Below is a small trained network, with its code and all its weights. Each question gives an input and a target symbol and asks what happens when units are switched off, that is, made to give their printed mean instead of their output.

import numpy as np


def w(rows, s, z=0):
    codes = np.array(rows[::2]) - 128.0
    scale = np.full(codes.shape[1], s)
    scale[-1] = z or s
    return codes * scale


def f(y):
    return y / 2 * (1 + np.tanh(0.7978845608 * (y + 0.044715 * y**3)))


def softmax(a):
    e = np.exp(a - a.max(-1, keepdims=True))
    return e / e.sum(-1, keepdims=True)


def log_softmax(a):
    a = a - a.max(-1, keepdims=True)
    return a - np.log(np.exp(a).sum(-1, keepdims=True))


def net(x, mask):
    ids = ['βδθμξστω'.index(c) for c in x.split()]
    T = len(ids)
    res = E[ids] + P[:T]
    r = res
    for j in range(2):
        rows = slice(3 * j, 3 * j + 3)
        q, k, v = (r @ M[0][rows].T for M in (Q, K, V))
        z = softmax(np.where(np.tri(T) > 0, q @ k.T / 3**0.5, -1e9)) @ v
        o = O[0][rows]
        res = res + np.where(mask[j], z, o[:, -1]) @ o[:, :-1]
    y = f(res @ A[0][:, :-1].T + A[0][:, -1])
    res = res + np.where(mask[2:6], y, B[0][:, -1]) @ B[0][:, :-1]
    return log_softmax(res[-1] @ U[:, :-1].T + U[:, -1])


Q, K, V, O, A, B = {}, {}, {}, {}, {}, {}
E = w([
[255,118,159,156,70,90,186],'β',
[106,77,154,246,162,114,158],'δ',
[164,77,155,158,208,66,196],'θ',
[140,188,140,213,57,140,130],'μ',
[92,113,56,76,99,214,125],'ξ',
[65,176,131,86,245,58,109],'σ',
[49,231,128,230,184,123,149],'τ',
[162,206,143,115,132,82,142],'ω',
],0.0063)
P = w([
[126,144,134,166,132,75,96],'0',
[92,130,223,135,105,91,123],'1',
[157,157,107,180,165,113,81],'2',
[91,144,122,145,93,58,174],'3',
[134,164,211,151,170,153,129],'4',
[131,160,43,174,136,84,149],'5',
[95,165,223,133,126,137,204],'6',
[168,195,89,177,198,163,144],'7',
[87,169,101,130,97,86,253],'8',
[150,189,192,147,207,213,200],'9',
[141,198,50,152,151,132,235],'10',
],0.0045)
Q[0] = w([
[105,142,115,156,156,169,92],'head 1',
[35,160,105,165,130,165,161],'head 1',
[96,64,82,63,90,188,73],'head 1',
[187,211,174,198,203,167,186],'head 2',
[197,132,3,160,178,139,64],'head 2',
[103,167,41,170,99,29,222],'head 2',
],0.037)
K[0] = w([
[90,113,140,100,100,170,122],'head 1',
[108,75,77,67,106,200,88],'head 1',
[98,110,141,147,114,111,59],'head 1',
[77,103,93,76,90,162,198],'head 2',
[100,135,252,102,125,153,154],'head 2',
[171,131,123,117,178,235,100],'head 2',
],0.044)
V[0] = w([
[75,139,123,97,177,104,92],'head 1',
[93,42,107,115,167,167,155],'head 1',
[152,124,164,193,180,54,176],'head 1',
[126,137,129,251,47,178,127],'head 2',
[100,245,124,124,93,120,81],'head 2',
[33,112,132,170,225,117,131],'head 2',
],0.022)
O[0] = w([
[123,180,180,161,107,170,148,107],'head 1',
[97,135,136,179,101,92,30,20],'head 1',
[60,121,67,178,97,111,182,254],'head 1',
[211,128,73,205,165,58,63,184],'head 2',
[194,211,103,78,182,181,119,230],'head 2',
[89,180,250,120,116,104,48,155],'head 2',
],0.013,0.0073)
A[0] = w([
[179,124,118,84,4,169,63,35],'neuron 1',
[171,67,152,178,152,74,142,212],'neuron 2',
[99,191,112,83,134,115,81,2],'neuron 3',
[130,41,114,37,166,109,58,71],'neuron 4',
],0.019,0.00023)
B[0] = w([
[163,173,44,123,70,44,117,172],'neuron 1',
[160,121,183,95,54,145,91,254],'neuron 2',
[115,42,113,139,178,170,114,226],'neuron 3',
[1,153,121,60,105,174,129,159],'neuron 4',
],0.015,0.0086)
U = w([
[154,2,110,90,92,120,162,3],'β',
[121,195,236,102,103,120,90,126],'δ',
[61,103,130,203,82,86,137,146],'θ',
[210,184,106,164,115,103,79,86],'μ',
[98,132,98,82,104,124,91,61],'ξ',
[102,85,178,76,120,181,128,67],'σ',
[142,84,150,187,194,123,82,180],'τ',
[121,178,74,131,167,135,208,226],'ω',
],0.0051,0.0042)

Each question gives the input, a string of symbols that net reads in full, and the target symbol t.
The units are the heads (3 rows each of Q, K, V and O) and the neurons (one row each of A and B). Each row of codes is followed by its name. A weight is (code - 128) times the scale printed after its matrix; where a second scale follows, it is the last column's (O, A, B and U).
mask holds one flag per unit, heads first, then neurons. A switched-off unit (its flag False) gives its mean, the last column of its rows in O or B, instead of its output. The means were averaged over made-up inputs and are rounded, as every weight is.
A unit's drop is (log p(t) with every unit on - log p(t) with that unit switched off) / (log p(t) with every unit on - log p(t) with every unit switched off).
The circuit of an input: a set's keep is (log p(t) with only the set's units on - log p(t) with every unit switched off) / (log p(t) with every unit on - log p(t) with every unit switched off). Starting from all 6 units, units are removed one at a time, each time the one whose removal leaves the highest keep (on an exact tie, the one counted first), for as long as the keep stays at least 0.8.
circuit, biggest first: the units of the circuit, biggest drop first
unit that matters most: the unit with the biggest drop
k most important neurons: the k neurons with the biggest drops, biggest first
heads that matter: for each layer, one digit per head in row order, 1 if its drop is at least 0.15 and else 0, layers parted by /
drop when u is switched off: that unit's drop, to one decimal
input ω μ μ ξ σ ξ ω ω μ μ, target μ: circuit, biggest first	head 1; neuron 1
input ω δ ω μ τ ω σ β δ, target β: unit that matters most	head 2
input ω ω θ ω μ ω ω, target ω: circuit, biggest first	neuron 2; head 2
input τ ω ω μ μ ω σ μ τ τ β, target τ: circuit, biggest first	head 2; neuron 3
input δ ω θ ω μ σ τ, target σ: heads that matter	01
input ω ω δ τ τ, target τ: heads that matter	01
input ω θ ω ω δ, target ω: circuit, biggest first	head 2; neuron 2
input ω ω μ ω μ ω δ μ ω ξ, target ξ: circuit, biggest first	head 1; neuron 1; neuron 4
input θ β δ ω β μ μ σ δ, target σ: 2 most important neurons	neuron 3; neuron 1
input ω ω ω ω τ ω ω τ θ τ, target θ: circuit, biggest first	head 2; head 1
input ξ ω ω σ ω μ ω τ, target τ: heads that matter	10
input τ δ ω β ξ δ μ ξ θ σ ξ, target ξ: circuit, biggest first	neuron 1; head 1; neuron 4
input ω ω μ σ θ, target σ: circuit, biggest first	head 2; neuron 3
input θ ω μ ω β, target ω: 2 most important neurons	neuron 2; neuron 3
input ω δ ω, target δ: 2 most important neurons	neuron 2; neuron 3
input μ ω μ β, target μ: most important neuron	neuron 2
input τ μ ω ω μ δ μ, target δ: circuit, biggest first	head 2; neuron 2
input ω ω τ σ ω ω θ ω μ μ, target μ: 2 most important neurons	neuron 2; neuron 3
input θ θ β ξ ω δ ω β, target β: 3 most important neurons	neuron 2; neuron 4; neuron 1
input θ θ ω μ τ, target μ: 2 most important neurons	neuron 2; neuron 3
input ω ξ β μ β, target β: 2 most important neurons	neuron 2; neuron 4
input μ ω τ β δ, target β: most important neuron	neuron 2
input τ μ μ ω θ, target ω: drop when neuron 3 is switched off	0.1
input τ ω τ ω θ ω ω θ δ ω, target δ: drop when head 2 is switched off	1.6
input θ ω θ μ ω μ, target ω: drop when head 2 is switched off	0.2
input μ ξ θ ω ω ω θ, target θ: drop when head 1 is switched off	0.8
input ω τ μ, target τ: most important neuron	neuron 3
